Each row has a name. Each piece below is followed by the name of the row it came from. Each question is about the rows just above it.

[12.0, -1.0, 4.3, -18.0, -23.2, -10.0, -3.0, -25.7] -> <132>
[25.2, -33.4, -0.1, -60.3, -26.0, -11.2, -40.9, -51.9] -> <7>
[58.2, -88.3, 22.9, -68.8, -22.9, -65.3, -42.7, -49.9] -> <49>
[64.7, -68.9, 32.0, -34.9, -34.6, -77.4, -26.8, -32.9] -> <65>
[35.1, -4.4, 22.9, -60.0, -34.7, -13.5, -4.4, -28.8] -> <140>
[-22.0, 7.8, -66.6, 50.4, 42.0, 36.1, 17.2, 2.0] -> <134>
find: [64.7, -68.9, 32.0, -34.9, -34.6, -77.4, -26.8] | <65>
The row with [36.1, 17.2] is | <134>

[-3.7, 11.8, 19.4, 1.0] = <16>
[-0.6, 0.6, 71.0, 16.3] = <108>
[0.6, -0.6, -0.3, 4.7] = <61>
[3.3, -11.7, -18.4, -6.1] = <156>
[3.4, -11.1, -17.7, 3.4] = <11>
[-14.3, 44.9, 71.0, 16.3] = <137>
[-6.3, 19.8, 31.1, 6.6] = <95>
[6.7, -22.8, -36.4, -11.7] = <112>
find: [19.8, 31.1] | <95>
find: [0.6, -0.6] | <61>

[0.2, -66.5, -35.1, 5.7, 37.9, -22.6, 25.7, -8.0, 0.1, 9.2, 6.8, 43.2, 5.4, -1.3, -13.2, 3.4, 36.0, -25.6, 2.1, -7.8, -10.4, 3.0, -21.8, -14.6, 32.3, -49.2, 62.2, -12.4, -15.6, -9.3, -23.0, -46.5, -17.6, -43.2, -30.7, 11.2, 4.9, 9.7, -38.4, 19.4, 14.8, 41.4, -8.3, -42.1, -15.4, 9.7, -16.1, 3.1, 8.8, 8.8, -23.1, 3.7, -23.6, -78.8, 5.4, 31.6, 39.3, 7.1, -50.3, -25.9, 9.2] -> <52>
[-0.6, -48.6, -27.4, -5.6, 29.8, -17.9, 18.5, -8.4, 0.7, 12.5, 9.7, 30.3, 10.2, -2.3, -16.5, 6.7, 29.6, -25.8, 6.7, -7.2, -5.8, 2.8, -19.8, -11.0, 30.5, -46.9, 48.7, -6.5, -12.7, -4.7, -28.4, -29.6, -13.6, -44.2, -24.5, 13.0, 3.4, 9.9, -29.2, 11.0, 2.8, 30.2, -8.5, -33.4, -8.0, 3.9, -11.6, -2.9, 18.7, 5.1, -16.0, 11.2, -14.7, -68.6, 8.4, 21.9, 29.8, 8.8, -43.7, -13.0, 11.1] -> <26>
[-0.6, -48.6, -27.4, -5.6, 29.8, -17.9, 18.5, -8.4, 0.7, 12.5, 9.7, 30.3, 10.2, -2.3, -16.5, 6.7, 29.6, -25.8, 6.7, -7.2, -5.8, 2.8, -19.8, -11.0, 30.5, -46.9, 48.7, -6.5, -12.7, -4.7, -28.4, -29.6, -13.6, -44.2, -24.5, 13.0, 3.4, 9.9, -13.5, 11.0, 2.8, 30.2, -8.5, -33.4, -8.0, 3.1, -16.1, 9.7, 18.7, 5.1, -16.0, 11.2, -5.4, -68.6, 8.4, 21.9, 29.8, 8.8, -43.7, -13.0, 11.1] -> <58>
The row with [-29.2, 11.0, 2.8, 30.2] is | <26>
find: [9.7, -16.1, 3.1] | <52>
find: [-0.6, -48.6, -27.4, -5.6, 29.8, -17.9, 18.5, -8.4, 0.7, 12.5, 9.7, 30.3, 10.2, -2.3, -16.5, 6.7, 29.6, -25.8, 6.7, -7.2, -5.8, 2.8, -19.8, -11.0, 30.5, -46.9, 48.7, -6.5, -12.7, -4.7, -28.4, -29.6, -13.6, -44.2, -24.5, 13.0, 3.4, 9.9, -13.5, 11.0, 2.8, 30.2, -8.5, -33.4, -8.0, 3.1, -16.1, 9.7, 18.7, 5.1, -16.0, 11.2, -5.4, -68.6, 8.4, 21.9, 29.8, 8.8, -43.7, -13.0, 11.1] | <58>
find: [-0.6, -48.6, -27.4, -5.6, 29.8, -17.9, 18.5, -8.4, 0.7, 12.5, 9.7, 30.3, 10.2, -2.3, -16.5, 6.7, 29.6, -25.8, 6.7, -7.2, -5.8, 2.8, -19.8, -11.0, 30.5, -46.9, 48.7, -6.5, -12.7, -4.7, -28.4, -29.6, -13.6, -44.2, -24.5, 13.0, 3.4, 9.9, -29.2, 11.0, 2.8, 30.2, -8.5, -33.4, -8.0, 3.9, -11.6, -2.9, 18.7, 5.1, -16.0, 11.2, -14.7, -68.6, 8.4, 21.9, 29.8, 8.8, -43.7, -13.0, 11.1] | <26>
The row with [-5.4, -68.6, 8.4, 21.9, 29.8, 8.8, -43.7, -13.0] is | <58>

[-43.0, -76.8, 43.2, 40.1, 11.5, 4.2, -43.2, 32.9]  <74>
[22.8, 35.1, -46.8, -30.5, -18.5, -5.7, 26.7, -29.0]  <14>
[22.8, 37.7, -46.8, -30.5, -18.5, -5.7, 26.7, -29.0]  <10>
Where do [22.8, 37.7] appear? | <10>
[-43.0, -76.8] is in which row? | <74>

[-18.3, 24.3, -1.7, 14.5, 52.8, 94.5, -34.4, -34.1, 33.8, 23.8, 22.6, -21.7, -33.2]  <107>
[7.7, 31.9, 29.2, 9.8, 30.7, 38.7, 32.8, 19.3, -19.9, -10.7, -19.8, -4.8, 17.8]  <71>
[2.9, 76.3, 45.6, 14.5, 52.8, 94.5, 86.1, 35.3, -34.6, 4.6, -42.7, -60.7, 27.7]  <43>
[-4.4, -35.7, -30.0, -5.9, -28.0, -43.0, -34.4, -18.4, 24.3, -1.7, -21.7, 22.6, -16.2]  <31>
[-19.5, -46.9, -57.4, -15.9, -50.9, -49.7, -34.4, -34.1, 33.8, -2.1, -48.8, -57.3, 22.0]  <24>
find: [-18.4, 24.3, -1.7] | <31>
[22.6, -21.7] is in which row? | <107>
Where do [45.6, 14.5, 52.8, 94.5] appear? | <43>
find: [-18.3, 24.3, -1.7, 14.5, 52.8, 94.5, -34.4, -34.1, 33.8, 23.8, 22.6] | <107>
find: [-4.4, -35.7, -30.0, -5.9, -28.0, -43.0, -34.4, -18.4, 24.3, -1.7, -21.7, 22.6, -16.2] | <31>

[40.6, 1.1, -4.6, -10.7, 0.1, -4.4, 0.1, 37.1, -4.8, -6.6, -3.4, -2.0, -27.9, 34.4, -7.3, -32.1, 1.1, 48.2, 0.9, -2.8, 0.9, 1.1, 0.5, 35.0, -45.7, -60.1, 2.5, 24.8, -0.3, -4.0] = <121>
[-59.4, -1.0, -2.7, 23.3, 2.5, -1.7, 0.1, -67.1, -3.7, 0.2, -0.7, -0.2, 49.6, -46.3, -2.3, -12.1, 0.8, 20.7, -1.4, -1.8, -0.7, 2.6, 2.6, 2.1, 44.9, -6.2, 1.6, 3.3, 2.2, -2.3] = <4>
[59.1, -2.5, -0.3, -35.9, -3.1, 3.0, 0.1, 63.1, -1.3, -0.2, 2.3, -3.5, -61.6, 45.3, -1.2, 0.0, 2.1, 1.0, 4.2, 2.0, -1.2, 3.3, -2.0, -1.2, -72.2, 0.1, -3.9, -4.3, -0.9, -0.3] = <109>
[-36.1, -2.2, -0.3, 17.5, 0.6, 2.9, -0.9, -45.7, -4.9, -6.3, 4.1, 1.0, 45.3, -42.1, 0.3, 23.2, 1.3, -34.2, 1.4, 4.5, 0.4, 3.3, -0.6, -27.1, 49.5, 42.8, 11.5, -20.0, 1.5, -0.3] = <45>
[59.1, -2.5, -0.3, -35.9, -3.1, 3.0, 0.1, 63.1, -1.3, -0.2, 2.3, -3.5, -61.6, 45.3, -1.2, 0.0, 2.1, 1.0, 4.2, 2.0, -1.2, 3.3, -2.0, -47.9, -72.2, 0.1, -3.9, -4.3, -0.9, -0.3] = <89>
[59.1, -2.5, -0.3, -35.9, -3.1, 3.0, 0.1, 63.1, -1.3, -0.2, 2.3, -3.5, -61.6, 45.3, -1.2, 0.0, 2.1, 1.0, 4.2, 2.0, -1.2, 3.3, -2.0, -47.9, -72.2, 0.1, -3.9, -4.3, -0.9, -0.3] is in which row? | <89>
find: [-1.2, -72.2, 0.1, -3.9] | <109>
find: [1.1, -4.6, -10.7, 0.1, -4.4] | <121>

[6.9, -1.4, -0.3, 40.3, -12.2, -1.4] -> <102>
[-1.0, -1.4, -0.3, 40.3, -12.2, -1.4] -> <57>
[2.4, 1.8, -4.4, 26.3, 16.8, 2.4] -> <69>
[1.8, 2.4, -0.3, 40.3, -12.2, -1.4] -> <67>
find: [6.9, -1.4, -0.3, 40.3, -12.2, -1.4] | <102>
[2.4, 1.8] is in which row? | <69>

[-13.0, -27.5, -17.2, -0.3, -13.6, 10.3, 24.9, -7.4, -10.7, -6.2, 55.0, 12.2, -32.5, 9.6, 14.8, -20.9, -3.2, -34.5, 46.3, -7.9, 21.3, -12.7, -10.0, 7.3, 54.7, -5.2, -55.7, 13.4]  <84>
[-23.1, -17.4, -25.2, -11.5, 18.6, 20.3, -13.9, 30.1, -5.3, 7.3, 61.1, -22.7, -31.7, -22.7, -33.1, 0.3, 27.3, -47.1, 32.5, 22.2, 39.9, -3.7, 0.4, 8.6, 44.2, -42.1, -13.0, 30.9]  <27>
[-8.2, -3.8, -10.1, 62.4, -8.9, 17.3, 13.6, -3.5, 62.1, -23.3, 12.1, -28.4, 46.5, 6.6, 22.8, -19.0, -6.5, -25.4, -5.2, -15.5, 7.4, 20.5, 17.5, -22.5, -28.0, -63.3, -0.5, 37.0]  <30>
[-34.5, 4.5, -10.3, 11.0, -17.2, -3.5, -14.7, 12.0, 24.1, 1.1, 9.6, 47.1, 6.3, -7.8, -4.8, -32.9, 42.4, -34.6, 11.3, -28.1, 71.0, 5.0, -26.8, -10.4, 3.0, -52.6, -49.3, 12.3]  <91>
[18.6, 20.3, -13.9, 30.0, -5.3, 27.1, -10.7, -7.4, 24.9, -6.2, 42.5, -51.9, 11.1, -42.4, -26.4, 4.3, 6.4, -36.4, -6.0, -11.4, -0.9, 22.8, -15.3, 15.8, -5.2, -80.0, 6.5, 15.7]  <36>
find: [-42.4, -26.4, 4.3] | <36>
The row with [18.6, 20.3, -13.9, 30.1, -5.3] is | <27>
[-10.7, -7.4, 24.9, -6.2] is in which row? | <36>

[26.1, 45.7, 26.6, 33.0, 42.3] -> <44>
[34.0, 25.5, 27.5, 22.6, 23.7] -> <104>
[80.4, 50.3, 37.4, 42.7, 38.6] -> <141>
[25.9, 58.1, 44.7, 36.7, 23.7] -> <75>
[60.9, 32.1, 31.7, 29.4, 30.3] -> <183>
[41.3, 38.0, 31.8, 27.2, 31.9] -> <139>
[34.0, 25.5, 41.3, 22.6, 31.0] -> <47>
[58.0, 44.7, 36.7, 32.2, 35.8] -> <198>
[42.6, 24.6, 39.2, 43.5, 50.2] -> <56>
[27.4, 24.6, 35.0, 34.7, 46.5] -> <114>
find: [34.0, 25.5, 27.5, 22.6, 23.7] | <104>
The row with [58.1, 44.7, 36.7] is | <75>
find: [24.6, 35.0] | <114>
find: [80.4, 50.3] | <141>
Which row holds [25.5, 41.3]? | <47>

